Below is a small trained network, with its code and all its weights. Each question gives an input and a target symbol and asks what happens when units are switched off, that is, made to give their printed mean instead of their output.

import numpy as np


def w(rows, s, z=0):
    codes = np.array(rows[::2]) - 128.0
    scale = np.full(codes.shape[1], s)
    scale[-1] = z or s
    return codes * scale


def f(y):
    return y / 2 * (1 + np.tanh(0.7978845608 * (y + 0.044715 * y**3)))


def softmax(a):
    e = np.exp(a - a.max(-1, keepdims=True))
    return e / e.sum(-1, keepdims=True)


def log_softmax(a):
    a = a - a.max(-1, keepdims=True)
    return a - np.log(np.exp(a).sum(-1, keepdims=True))


def net(x, mask):
    ids = ['αγδεζηθλμπστφψω'.index(c) for c in x.split()]
    T = len(ids)
    res = E[ids] + P[:T]
    u = 0
    for l in range(2):
        r = res
        for j in range(3):
            rows = slice(4 * j, 4 * j + 4)
            q, k, v = (r @ M[l][rows].T for M in (Q, K, V))
            z = softmax(np.where(np.tri(T) > 0, q @ k.T / 4**0.5, -1e9)) @ v
            o = O[l][rows]
            res = res + np.where(mask[u + j], z, o[:, -1]) @ o[:, :-1]
        u += 3
        y = f(res @ A[l][:, :-1].T + A[l][:, -1])
        res = res + np.where(mask[u : u + 12], y, B[l][:, -1]) @ B[l][:, :-1]
        u += 12
    return log_softmax(res[-1] @ U[:, :-1].T + U[:, -1])


Q, K, V, O, A, B = {}, {}, {}, {}, {}, {}
E = w([
[158,95,182,159],'α',
[56,152,174,165],'γ',
[144,127,179,134],'δ',
[185,148,150,134],'ε',
[122,163,169,190],'ζ',
[111,162,165,112],'η',
[100,109,170,178],'θ',
[234,65,45,96],'λ',
[61,128,155,102],'μ',
[196,84,33,139],'π',
[134,72,160,139],'σ',
[88,142,197,123],'τ',
[108,162,197,156],'φ',
[149,249,93,161],'ψ',
[193,118,161,194],'ω',
],0.019)
P = w([
[235,124,255,41],'0',
[122,128,137,175],'1',
[113,144,126,160],'2',
[74,142,147,152],'3',
[92,145,155,171],'4',
[63,153,170,182],'5',
[113,144,179,234],'6',
[101,173,177,173],'7',
[109,176,215,164],'8',
],0.0069)
Q[0] = w([
[140,125,68,59],'L0H1',
[114,111,147,58],'L0H1',
[103,82,56,200],'L0H1',
[85,174,117,142],'L0H1',
[8,127,134,107],'L0H2',
[82,190,12,91],'L0H2',
[148,202,121,158],'L0H2',
[191,172,123,154],'L0H2',
[218,107,66,64],'L0H3',
[95,163,200,90],'L0H3',
[199,160,251,65],'L0H3',
[78,130,59,82],'L0H3',
],0.015)
K[0] = w([
[127,86,17,194],'L0H1',
[131,77,131,185],'L0H1',
[74,119,58,65],'L0H1',
[110,189,177,143],'L0H1',
[3,179,228,33],'L0H2',
[88,231,10,118],'L0H2',
[131,174,155,164],'L0H2',
[185,143,96,196],'L0H2',
[41,41,106,192],'L0H3',
[177,134,107,163],'L0H3',
[145,147,63,187],'L0H3',
[117,52,141,173],'L0H3',
],0.013)
V[0] = w([
[191,148,101,77],'L0H1',
[55,161,127,81],'L0H1',
[159,146,111,80],'L0H1',
[148,133,121,106],'L0H1',
[129,173,111,118],'L0H2',
[184,240,11,173],'L0H2',
[102,216,145,62],'L0H2',
[190,122,44,205],'L0H2',
[163,78,198,15],'L0H3',
[138,29,207,80],'L0H3',
[172,70,134,226],'L0H3',
[255,87,142,180],'L0H3',
],0.0055)
O[0] = w([
[74,195,74,153,115],'L0H1',
[151,118,133,61,92],'L0H1',
[90,171,87,137,114],'L0H1',
[105,151,106,137,124],'L0H1',
[149,141,152,122,101],'L0H2',
[92,180,238,96,38],'L0H2',
[234,145,151,130,96],'L0H2',
[4,143,179,113,102],'L0H2',
[212,182,114,68,167],'L0H3',
[240,138,160,93,132],'L0H3',
[156,99,121,222,163],'L0H3',
[154,141,51,254,255],'L0H3',
],0.0051,0.0036)
A[0] = w([
[56,36,2,3,148],'L0N1',
[85,2,81,100,115],'L0N2',
[63,120,90,68,80],'L0N3',
[27,154,144,26,139],'L0N4',
[92,100,116,136,145],'L0N5',
[95,121,82,154,121],'L0N6',
[98,142,88,182,91],'L0N7',
[85,164,72,195,68],'L0N8',
[104,2,42,177,98],'L0N9',
[55,222,141,107,66],'L0N10',
[39,69,38,101,255],'L0N11',
[65,239,105,124,111],'L0N12',
],0.0069,0.006)
B[0] = w([
[115,107,133,151,142],'L0N1',
[126,146,109,94,145],'L0N2',
[248,123,58,57,85],'L0N3',
[139,100,77,154,112],'L0N4',
[155,180,114,131,154],'L0N5',
[146,149,129,100,140],'L0N6',
[134,136,126,72,151],'L0N7',
[138,118,127,47,149],'L0N8',
[102,164,125,62,212],'L0N9',
[231,70,98,87,128],'L0N10',
[170,159,232,250,253],'L0N11',
[194,56,141,123,156],'L0N12',
],0.012,0.0028)
Q[1] = w([
[90,65,97,113],'L1H1',
[176,133,119,135],'L1H1',
[143,95,115,143],'L1H1',
[39,90,57,2],'L1H1',
[131,131,115,126],'L1H2',
[120,148,124,124],'L1H2',
[100,128,94,148],'L1H2',
[132,137,132,121],'L1H2',
[144,180,118,117],'L1H3',
[95,122,80,53],'L1H3',
[102,136,88,72],'L1H3',
[199,128,166,168],'L1H3',
],0.027)
K[1] = w([
[94,137,172,171],'L1H1',
[120,78,108,110],'L1H1',
[131,109,147,132],'L1H1',
[5,140,115,197],'L1H1',
[128,112,109,127],'L1H2',
[120,139,124,113],'L1H2',
[90,127,110,117],'L1H2',
[133,130,126,124],'L1H2',
[161,119,150,162],'L1H3',
[46,117,125,154],'L1H3',
[91,115,135,160],'L1H3',
[194,160,164,118],'L1H3',
],0.027)
V[1] = w([
[114,174,192,95],'L1H1',
[84,145,133,186],'L1H1',
[99,124,100,36],'L1H1',
[104,125,185,77],'L1H1',
[101,90,114,175],'L1H2',
[95,139,186,127],'L1H2',
[150,101,185,148],'L1H2',
[86,142,146,127],'L1H2',
[92,165,128,156],'L1H3',
[82,96,166,163],'L1H3',
[120,9,113,145],'L1H3',
[108,83,215,131],'L1H3',
],0.016)
O[1] = w([
[81,182,73,98,140],'L1H1',
[151,91,48,192,6],'L1H1',
[89,6,156,53,16],'L1H1',
[55,109,129,84,98],'L1H1',
[174,136,149,62,134],'L1H2',
[164,78,83,93,157],'L1H2',
[80,134,76,82,228],'L1H2',
[189,84,119,109,106],'L1H2',
[171,81,47,118,28],'L1H3',
[94,72,77,170,19],'L1H3',
[53,91,204,219,79],'L1H3',
[35,132,117,159,130],'L1H3',
],0.012,0.011)
A[1] = w([
[83,49,134,75,37],'L1N1',
[126,131,114,201,181],'L1N2',
[194,140,127,74,142],'L1N3',
[112,148,56,149,161],'L1N4',
[86,153,112,166,207],'L1N5',
[62,17,133,158,28],'L1N6',
[78,151,93,162,150],'L1N7',
[99,126,162,50,164],'L1N8',
[113,92,206,120,3],'L1N9',
[152,53,86,9,93],'L1N10',
[53,83,104,184,84],'L1N11',
[87,93,85,116,95],'L1N12',
],0.011,0.0035)
B[1] = w([
[80,107,253,103,132],'L1N1',
[141,38,121,55,191],'L1N2',
[32,92,95,195,225],'L1N3',
[42,77,115,121,180],'L1N4',
[169,120,162,99,188],'L1N5',
[185,134,104,81,128],'L1N6',
[158,89,142,107,176],'L1N7',
[237,62,99,128,252],'L1N8',
[65,145,37,145,187],'L1N9',
[118,196,109,172,157],'L1N10',
[103,127,100,204,143],'L1N11',
[97,178,76,223,132],'L1N12',
],0.012,0.018)
U = w([
[134,192,71,151,5],'α',
[156,72,76,70,152],'γ',
[194,128,142,217,101],'δ',
[226,170,41,92,131],'ε',
[82,171,98,15,94],'ζ',
[254,75,111,130,33],'η',
[227,143,107,31,152],'θ',
[213,115,182,116,245],'λ',
[206,103,62,185,224],'μ',
[63,132,207,127,163],'π',
[168,119,116,116,206],'σ',
[113,88,187,28,66],'τ',
[79,94,110,147,101],'φ',
[192,231,143,86,161],'ψ',
[141,44,168,159,192],'ω',
],0.0064,0.0027)

Each question gives the input, a string of symbols that net reads in full, and the target symbol t.
The units are the heads (4 rows each of Q, K, V and O) and the neurons (one row each of A and B). Each row of codes is followed by its name. A weight is (code - 128) times the scale printed after its matrix; where a second scale follows, it is the last column's (O, A, B and U).
mask holds one flag per unit, layer by layer, with each layer's heads first. A switched-off unit (its flag False) gives its mean, the last column of its rows in O or B, instead of its output. The means were averaged over made-up inputs and are rounded, as every weight is.
A unit's drop is (log p(t) with every unit on - log p(t) with that unit switched off) / (log p(t) with every unit on - log p(t) with every unit switched off).
The circuit of an input: a set's keep is (log p(t) with only the set's units on - log p(t) with every unit switched off) / (log p(t) with every unit on - log p(t) with every unit switched off). Starting from the 12 units with the biggest drops (on a tie, the unit counted first), units are removed one at a time, each time the one whose removal leaves the highest keep (on an exact tie, the one counted first), for as long as the keep stays at least 0.8.
units of the circuit, in order: the units of the circuit, biggest drop first
k most important neurons: the k neurons with the biggest drops, biggest first
top k neurons in layer l: the k neurons of layer l with the biggest drops, biggest first
which heads matter: for each layer, one digit per head in row order, 1 if its drop is at least 0.15 and else 0, layers parted by /
input σ ε μ λ λ δ, target π: units of the circuit, in order -> (L1H3; L1N8)
input η α ζ φ ω φ ε α α, target ε: which heads matter -> 011 / 101
input φ ζ θ, target ζ: 2 most important neurons -> (L1N8; L1N4)
input μ ψ η, target ψ: 3 most important neurons -> (L0N10; L0N12; L1N3)
input μ τ ε, target τ: units of the circuit, in order -> (L1H1; L1N1; L0H3)
input τ σ μ, target θ: which heads matter -> 011 / 100
input α ε φ θ φ θ δ λ, target λ: which heads matter -> 011 / 101
input γ ω σ ψ λ ψ σ ψ π, target ψ: which heads matter -> 000 / 001
input ω ω α λ φ ζ η φ, target η: which heads matter -> 001 / 101
input ε τ λ ζ ζ ζ ω ζ, target α: which heads matter -> 101 / 101
input π ζ φ θ δ μ, target μ: which heads matter -> 111 / 101
input λ λ μ δ ω, target δ: units of the circuit, in order -> (L0H3; L1H1; L0H1; L1N3)
input α φ η, target λ: top neuron in layer 0 -> (L0N11)
input σ θ μ φ ε φ φ, target π: units of the circuit, in order -> (L1H3; L1N8)
input η ω θ, target ε: which heads matter -> 011 / 101
input φ σ σ α ζ π φ, target ζ: which heads matter -> 001 / 101
input μ π φ θ, target τ: most important neuron -> (L1N1)
input λ σ ζ ζ σ ε λ σ, target δ: top 2 neurons in layer 1 -> (L1N3; L1N2)
input σ φ γ τ, target π: which heads matter -> 011 / 001
input δ δ π σ σ, target ψ: which heads matter -> 011 / 000
input γ τ ω μ, target φ: top 4 neurons in layer 1 -> (L1N8; L1N4; L1N11; L1N12)
input α ε α ζ φ, target λ: 2 most important neurons -> (L1N2; L1N3)
input τ τ η φ ζ σ ε σ φ, target θ: 2 most important neurons -> (L0N11; L1N8)
input φ σ ω, target ζ: 2 most important neurons -> (L1N8; L1N4)
input π σ π ω π γ θ ω, target μ: most important neuron -> (L1N3)
input ζ ω ε, target γ: top 2 neurons in layer 1 -> (L1N4; L1N2)
input θ α λ σ μ μ μ ε δ, target ω: which heads matter -> 111 / 101
